Below is a small trained network, with its code and all its weights. Each question gives an input and a class and asks what happens when units are switched off, that is, made to give their printed mean instead of their output.

import numpy as np


def w(rows, s, z=0):
    codes = np.array(rows[::2]) - 128.0
    scale = np.full(codes.shape[1], s)
    scale[-1] = z or s
    return codes * scale


def norm(h):
    return h / np.sqrt((h * h).mean(-1, keepdims=True) + 1e-5)


def f(y):
    return y / 2 * (1 + np.tanh(0.7978845608 * (y + 0.044715 * y**3)))


def log_softmax(a):
    a = a - a.max(-1, keepdims=True)
    return a - np.log(np.exp(a).sum(-1, keepdims=True))


def net(x, mask):
    res = np.array(x, float).reshape(1, 6) / 4 @ E
    u = 0
    for l in range(2):
        y = f(norm(res) @ A[l][:, :-1].T + A[l][:, -1])
        res = res + np.where(mask[u : u + 11], y, B[l][:, -1]) @ B[l][:, :-1]
        u += 11
    return log_softmax(norm(res)[-1] @ U[:, :-1].T + U[:, -1])


A, B = {}, {}
E = w([
[216,194,172,133,126,111],'x0',
[98,92,117,205,111,175],'x1',
[175,111,127,114,98,190],'x2',
[182,190,138,143,123,171],'x3',
[166,138,33,88,171,78],'x4',
[111,151,95,98,134,254],'x5',
],0.0066)
A[0] = w([
[163,123,71,204,178,196,98],'L0N1',
[152,111,80,67,61,92,105],'L0N2',
[110,172,148,132,223,169,223],'L0N3',
[206,141,151,125,134,80,146],'L0N4',
[113,117,114,84,195,107,111],'L0N5',
[133,160,167,166,66,57,63],'L0N6',
[49,146,1,55,218,90,57],'L0N7',
[152,210,124,98,148,172,59],'L0N8',
[90,186,116,135,156,165,226],'L0N9',
[96,116,186,120,116,182,248],'L0N10',
[90,83,133,164,172,190,180],'L0N11',
],0.0089,0.0013)
B[0] = w([
[108,145,146,124,139,128,185],'L0N1',
[99,119,112,116,135,94,155],'L0N2',
[185,109,127,61,91,122,161],'L0N3',
[22,113,186,110,108,125,186],'L0N4',
[131,104,84,143,127,101,161],'L0N5',
[243,195,192,167,191,122,178],'L0N6',
[184,62,79,136,169,78,255],'L0N7',
[187,135,68,2,108,159,180],'L0N8',
[196,132,123,74,79,113,161],'L0N9',
[124,149,74,189,87,162,185],'L0N10',
[86,56,161,125,82,120,180],'L0N11',
],0.0072,0.0059)
A[1] = w([
[214,169,71,47,144,167,88],'L1N1',
[210,107,122,119,112,91,218],'L1N2',
[85,132,204,246,36,255,160],'L1N3',
[69,99,99,183,217,142,123],'L1N4',
[188,165,201,122,134,38,188],'L1N5',
[193,90,175,81,101,140,242],'L1N6',
[147,126,55,174,237,47,203],'L1N7',
[163,136,81,155,89,97,117],'L1N8',
[86,64,141,146,64,163,78],'L1N9',
[116,143,245,186,106,29,253],'L1N10',
[179,180,195,166,125,65,134],'L1N11',
],0.0091,0.0019)
B[1] = w([
[208,148,213,96,69,112,221],'L1N1',
[90,136,164,162,112,124,191],'L1N2',
[102,83,65,105,124,97,254],'L1N3',
[191,167,110,65,92,128,155],'L1N4',
[26,143,99,245,200,166,221],'L1N5',
[117,186,140,159,169,134,189],'L1N6',
[125,59,168,137,173,78,236],'L1N7',
[20,187,97,69,33,83,142],'L1N8',
[111,175,97,192,104,255,173],'L1N9',
[149,226,152,98,171,201,242],'L1N10',
[31,178,190,166,160,147,199],'L1N11',
],0.0075,0.0074)
U = w([
[129,4,101,141,161,37,112],'0',
[76,192,183,211,204,144,200],'1',
[85,69,58,185,61,224,7],'2',
[218,167,154,78,70,150,145],'3',
],0.014,0.0017)

Each question gives the input, the list of numbers given to net, and the class t.
The units are the neurons (one row each of A and B). Each row of codes is followed by its name. A weight is (code - 128) times the scale printed after its matrix; where a second scale follows, it is the last column's (A, B and U).
mask holds one flag per neuron, layer by layer. A switched-off neuron (its flag False) gives its mean, the last column of its row in B, instead of its output. The means were averaged over made-up inputs and are rounded, as every weight is.
A unit's drop is (log p(t) with every unit on - log p(t) with that unit switched off) / (log p(t) with every unit on - log p(t) with every unit switched off).
The circuit of an input: a set's keep is (log p(t) with only the set's units on - log p(t) with every unit switched off) / (log p(t) with every unit on - log p(t) with every unit switched off). Starting from the 12 units with the biggest drops (on a tie, the unit counted first), units are removed one at a time, each time the one whose removal leaves the highest keep (on an exact tie, the one counted first), for as long as the keep stays at least 0.8.
units of the circuit, in order: the units of the circuit, biggest drop first
top k neurons: the k neurons with the biggest drops, biggest first
k most important neurons of layer l: the k neurons of layer l with the biggest drops, biggest first
drop when u is switched off: that unit's drop, to one decimal
input [-5,6,5,-5,0,-8], class 2: most important neuron of layer 0 => [L0N7]
input [5,-6,-8,0,7,1], class 0: units of the circuit, in order => [L0N7 L1N10]
input [-7,0,-3,7,-1,3], class 2: top 3 neurons => [L0N11 L0N6 L0N10]
input [0,-2,-2,4,7,-7], class 1: 2 most important neurons of layer 1 => [L1N5 L1N10]
input [3,-4,4,-8,-3,1], class 2: 3 most important neurons of layer 0 => [L0N10 L0N7 L0N6]
input [-8,4,6,4,1,-8], class 2: top 2 neurons => [L0N7 L1N9]
input [-8,-4,7,8,-7,-7], class 2: 2 most important neurons of layer 1 => [L1N3 L1N7]
input [-4,5,7,8,8,-5], class 0: 2 most important neurons of layer 1 => [L1N7 L1N10]
input [-3,1,1,4,-5,-3], class 2: top 2 neurons => [L0N10 L1N3]
input [6,-7,-4,-6,4,-3], class 1: top 2 neurons => [L1N5 L1N10]
input [-5,-8,3,5,1,-4], class 0: 2 most important neurons of layer 1 => [L1N11 L1N9]
input [-2,-8,7,-3,7,3], class 0: drop when L1N7 is switched off => 0.1
input [8,-1,7,-1,-1,-6], class 1: drop when L1N6 is switched off => 0.0
input [7,-2,2,-2,-2,3], class 3: units of the circuit, in order => [L0N8]
input [-3,1,-6,-8,-4,-7], class 1: drop when L1N10 is switched off => 0.2
